How the elements are linked:
$: guf->sus, nub->vef, vef->nub, sus->guf, mub->gal, fur->sol, gek->zan, tuv->mup, meb->gik, muf->vid, vob->vip, dun->bol, tol->kob, gik->meb, siz->fim, zub->giv, zan->gek, sar->vif, giv->zub, lub->rol, mup->tuv, vid->muf, fim->siz, vif->sar, vip->vob, kob->tol, bol->dun, los->mut, rol->lub, mut->los, gal->mub, sol->fur
!: guf->los, nub->fen, sus->mut, mub->fim, fur->giv, gek->zop, tuv->mok, meb->ris, muf->tol, vob->lub, dun->fup, tol->muf, ris->meb, siz->gal, zub->sol, fup->dun, giv->fur, lub->vob, zop->gek, vid->kob, fim->mub, vur->vif, vif->vur, vip->rol, kob->vid, los->guf, fen->nub, rol->vip, mut->sus, mok->tuv, gal->siz, sol->zub
&: guf->sar, nub->sol, vef->fur, sus->vif, mub->vip, fur->vef, gek->sut, tuv->gon, meb->muf, muf->meb, vob->gal, dun->bas, tol->ris, ris->tol, gik->vid, siz->lub, gon->tuv, zub->fen, sar->guf, lub->siz, vid->gik, sut->gek, fim->rol, vur->mut, vif->sus, vip->mub, bas->dun, fen->zub, rol->fim, mut->vur, gal->vob, sol->nub
%: guf->bol, nub->sut, sus->dun, mub->gik, fur->zan, gek->sol, tuv->vof, meb->gal, muf->vob, vob->muf, dun->sus, tol->lub, ris->siz, gik->mub, siz->ris, zub->zop, zan->fur, fup->mut, vof->tuv, lub->tol, zop->zub, vid->vip, sut->nub, vif->bas, vip->vid, kob->rol, bol->guf, bas->vif, rol->kob, mut->fup, gal->meb, sol->gek
+: guf->vip, nub->gon, sus->vob, mub->sar, fur->mup, gek->vof, tuv->sol, meb->bas, muf->dun, vob->sus, dun->muf, tol->fup, siz->vur, gon->nub, zub->mok, sar->mub, fup->tol, vof->gek, lub->mut, mup->fur, vid->bol, vur->siz, vif->gal, vip->guf, bol->vid, bas->meb, los->rol, rol->los, mut->lub, mok->zub, gal->vif, sol->tuv
~: guf->mup, nub->gal, vef->mub, sus->tuv, mub->vef, fur->vip, gek->muf, tuv->sus, meb->sut, muf->gek, vob->sol, dun->vof, tol->zop, siz->fen, gon->vif, zub->lub, zan->vid, vof->dun, giv->rol, lub->zub, mup->guf, zop->tol, vid->zan, sut->meb, vif->gon, vip->fur, fen->siz, rol->giv, mut->mok, mok->mut, gal->nub, sol->vob

The rows follow the links: the fewer symbols apart two elements are, the more alike their rows tend to be.

Each row is also shifted at random along 5 hidden directions that mean nothing.

Some elements, each with a row of numbers:
mut: -26 27 -14 47 31 6 21 -8 -18 37 -10 -5 20 -40 25 19 -19 -3 34 42 9 -19 -16 -38 20 -2 6 23 -25 -4 -5 -22 -42 -2 15 0 19 -18 -15 20 -12 -7 7 10 -30 26 32 -40 -38 14 27 -41
dun: 28 37 -13 -13 32 -10 -12 10 -1 -42 13 -42 48 26 4 -20 -10 -34 40 4 21 -31 -38 51 -7 -46 -21 21 -20 -6 30 68 -29 2 -17 -52 -53 -3 24 -6 39 -1 -15 12 -39 11 -21 27 -39 38 -6 -8
fim: -11 -7 31 40 -31 1 10 -25 23 36 3 42 -20 -12 10 0 -21 26 16 -39 20 32 -4 -21 9 10 2 2 -17 -31 -35 -12 17 -7 -2 16 23 14 3 -30 -40 -12 12 -27 37 15 31 -23 38 3 16 20
sut: 54 -14 22 -27 6 -4 -34 23 3 -20 55 -20 36 -9 -16 6 22 25 -59 22 -9 -27 17 0 -59 -24 -16 19 0 4 4 9 41 21 -5 25 -25 -18 -12 15 -61 56 41 -46 -26 -35 -50 17 57 -3 -33 130
muf: 65 -12 9 -26 30 -7 7 46 -53 -28 58 77 24 -29 14 14 57 5 31 20 -29 -30 -41 26 -40 -27 31 33 -25 -33 -22 -1 -40 -10 7 -6 2 -28 -9 -26 -6 -37 10 32 -26 35 -14 20 -40 14 -41 57
vur: -1 16 28 30 20 0 16 19 2 39 22 16 22 -62 -2 23 -3 36 9 19 12 -8 -12 -49 -16 4 -5 48 -44 -10 -14 -46 12 -5 15 17 26 -29 -11 13 -91 46 64 -66 -16 26 23 -44 41 5 1 64
fup: 31 16 -11 25 43 -5 17 20 -10 39 16 -31 29 25 22 -12 -58 -13 -8 -8 -32 -52 -20 -27 52 -8 -6 -6 -29 20 9 22 -15 -40 8 -33 -51 -11 45 30 -18 75 -31 10 -15 2 32 34 -19 10 16 4
vef: -24 -23 10 -28 -50 -3 -24 -46 30 -15 -13 -81 -5 30 -37 -15 -5 6 -51 -23 28 6 54 0 -25 -2 -32 -31 15 11 24 -5 52 24 -23 35 -2 26 -4 37 -12 32 12 -35 27 -35 -52 -16 48 -10 -13 42
mup: -21 4 -15 -27 -44 1 -27 -15 -37 3 -35 -60 -36 -15 -58 -31 8 -18 -47 -33 -23 -34 28 8 -16 34 16 -11 24 5 43 -12 -3 14 -13 0 -14 24 -24 19 9 52 -6 1 33 -41 -45 15 -17 -31 -19 35
gek: 28 -13 -7 -32 21 4 -17 42 -3 -12 -1 15 -12 61 -5 -4 3 -20 -29 3 -34 5 -16 50 23 1 14 -30 51 35 4 51 -9 12 5 -50 -35 -2 7 -36 64 -8 -57 47 -21 -45 -4 68 -19 -16 -5 -41
vif: -21 24 15 -15 31 2 19 9 46 -56 6 24 29 -9 2 33 40 17 31 26 57 39 -38 27 -23 -11 -18 34 -15 -7 15 -13 11 -5 4 -6 24 -19 2 -17 11 -27 41 -45 -22 35 12 -59 29 22 -17 -56
gon: -36 16 9 -22 14 1 -22 -6 60 -23 -45 -87 20 23 -20 -28 -26 -10 -19 20 40 40 27 19 4 2 -34 -24 35 44 60 7 51 23 -10 -20 -22 8 -2 -3 31 7 13 -46 -31 -31 -33 -11 37 -6 7 -46
tol: 31 -5 -8 37 33 3 20 21 -27 33 39 80 4 -11 55 17 -7 1 27 12 -25 -4 -36 -13 28 -14 34 1 -3 -9 -55 9 -45 -10 22 -8 8 -21 0 -29 -5 -42 -15 32 -23 22 51 32 -32 -4 16 -24
kob: 19 -2 1 41 -23 1 -13 -26 -15 40 -3 13 -18 19 31 -30 -37 -22 49 -33 20 15 -16 8 19 -12 2 -4 11 -38 -26 56 -40 -8 -29 -16 -22 37 7 -55 5 -61 -24 41 25 19 32 51 -44 17 39 -14
nub: -18 -5 26 -9 5 2 -30 17 34 -35 6 44 23 -8 2 44 48 29 -10 29 41 53 -16 33 -26 2 -7 12 34 11 -12 -21 23 41 15 5 43 -22 -39 -46 5 -58 25 -19 -27 -13 1 -40 22 -2 -9 -24
sol: -9 -15 -1 -27 5 -1 -61 37 -59 -5 -9 -8 14 -19 -59 -13 28 -21 -36 22 -4 -44 13 17 -47 17 10 5 31 5 2 3 -31 31 -17 1 -1 -19 -26 -13 -8 -3 5 28 -35 -28 -51 -20 -39 -7 -20 111
mok: -22 25 -8 28 5 -2 -10 18 -10 38 -18 20 12 -4 1 35 -36 0 -51 -3 -10 -24 -50 -22 43 26 5 12 27 32 -19 -17 -30 18 18 -46 7 -14 5 -2 -17 30 -21 22 -23 -26 47 -24 -26 -17 17 -32

From each start, follow one symbol. Which element do you reach?
Answers are names.
start 31 -16 -12 24 6 3 -1 18 -23 45 11 -23 -18 -6 40 -19 -21 -8 -35 28 -52 -9 46 -37 28 -4 20 -20 30 29 -17 13 -17 13 24 22 -13 -8 -26 24 -11 2 -14 25 -9 -32 20 51 -24 -33 27 7
%
zub
start -9 -12 3 23 10 -1 -6 2 28 30 15 15 29 11 11 41 -28 26 -61 7 16 11 -9 -36 27 14 -22 -5 20 26 -24 -34 34 16 19 16 6 -20 6 22 -50 32 1 -36 -18 -28 34 -37 53 4 12 14
~
siz
start 54 -12 1 -20 -31 -5 -18 -8 -60 -21 44 28 -4 -9 -22 -12 17 2 12 -57 -19 -59 -31 28 -42 -25 10 21 -32 -62 -2 30 -34 -15 -36 -5 -27 8 17 -26 -24 20 -8 24 42 5 -33 26 -16 21 -39 110
$
muf
start -31 -14 -21 48 35 0 19 -5 -8 29 -8 -33 30 22 15 1 -44 -24 19 33 16 -22 21 -33 40 -3 -9 -17 -22 10 -18 -16 -30 -9 3 19 10 -14 22 37 1 -11 -24 35 -26 29 30 -27 -34 21 34 -16
!
vob
start 47 23 -2 -24 -29 -5 5 -18 -22 -23 23 36 -9 -21 10 9 20 -15 24 -47 -8 -26 -53 36 -14 -26 9 39 -20 -43 21 32 -33 -19 -14 -22 -25 12 8 -25 17 8 -12 12 39 22 2 31 -30 24 -25 -4
+
vid
start -10 18 23 -23 -25 -13 32 -9 27 -29 1 56 -10 -14 -26 33 26 40 -9 -51 10 2 -56 22 -3 9 -6 32 -25 -23 12 -24 26 -25 -3 -11 13 13 28 -22 -25 51 17 -54 42 14 2 -30 52 5 -40 1
$
vif
start -17 -16 -9 36 -33 2 4 -5 -36 55 -28 29 -37 -14 -5 -27 -28 -12 36 -26 -3 -4 2 -15 15 23 23 3 -2 -34 -38 -7 -33 -20 -13 -15 16 14 -3 -37 -18 -34 -8 29 36 22 21 -8 -35 -4 34 26
!
vip
start -29 -5 19 -14 -32 0 -15 -32 45 -23 -20 -33 3 41 -30 -29 -3 4 32 -33 68 31 6 29 -22 -2 -45 -17 -9 -33 12 22 37 -7 -46 -3 -12 36 26 -29 0 -15 -1 -24 25 3 -36 -23 31 37 -5 16
+
sar
start 42 -18 17 -30 -24 -2 16 1 16 -12 26 43 -38 1 -3 -9 21 25 5 -47 -31 26 -6 21 -7 7 7 -3 -26 -29 -7 9 45 -29 -1 0 -21 13 21 -40 -24 24 11 -37 48 15 -11 44 48 -12 -20 35
$
meb
start -26 -13 -9 43 4 1 -35 -8 -25 47 -11 -54 18 -8 0 -15 -38 -29 -11 39 8 -25 55 -49 0 -2 5 -19 33 23 -17 -8 -31 35 3 25 20 -3 -40 31 -7 -25 1 31 -27 -29 -2 -22 -31 -4 37 38
%
zop
start 26 -16 -6 -26 -40 -1 -18 -8 -17 -11 12 20 -27 34 8 0 18 -11 -32 -39 -32 -5 -12 33 13 -3 16 -23 36 0 4 28 -15 14 -13 -9 -30 27 -4 -16 44 -10 -37 33 37 -34 -4 47 -32 -21 -18 -10
~
vid
start -11 10 -10 -35 31 -5 23 31 -42 -36 0 11 29 -31 -50 8 34 9 -6 13 -29 -55 -30 0 -22 19 17 25 -49 3 29 -44 -17 -30 25 -10 7 -21 20 45 2 77 5 -4 -19 11 -23 -31 -15 15 -43 27
%
dun
start -19 27 -9 -19 -36 -1 -3 -34 -30 -34 -6 21 10 -12 -32 11 18 -6 33 -50 26 -39 -63 31 -26 5 -5 37 -22 -49 24 6 -31 -9 -47 -22 -2 10 17 -19 16 13 -5 15 40 16 -12 -48 -43 28 -31 4
!
los
start 36 -10 7 -11 29 5 -4 10 28 -18 26 -25 1 -10 27 -31 41 5 43 45 18 44 47 5 -33 -27 -14 -2 -20 -9 3 28 43 -11 3 6 -3 -3 -18 -16 3 -43 42 -31 -34 28 -41 43 30 2 -5 28
$
gik
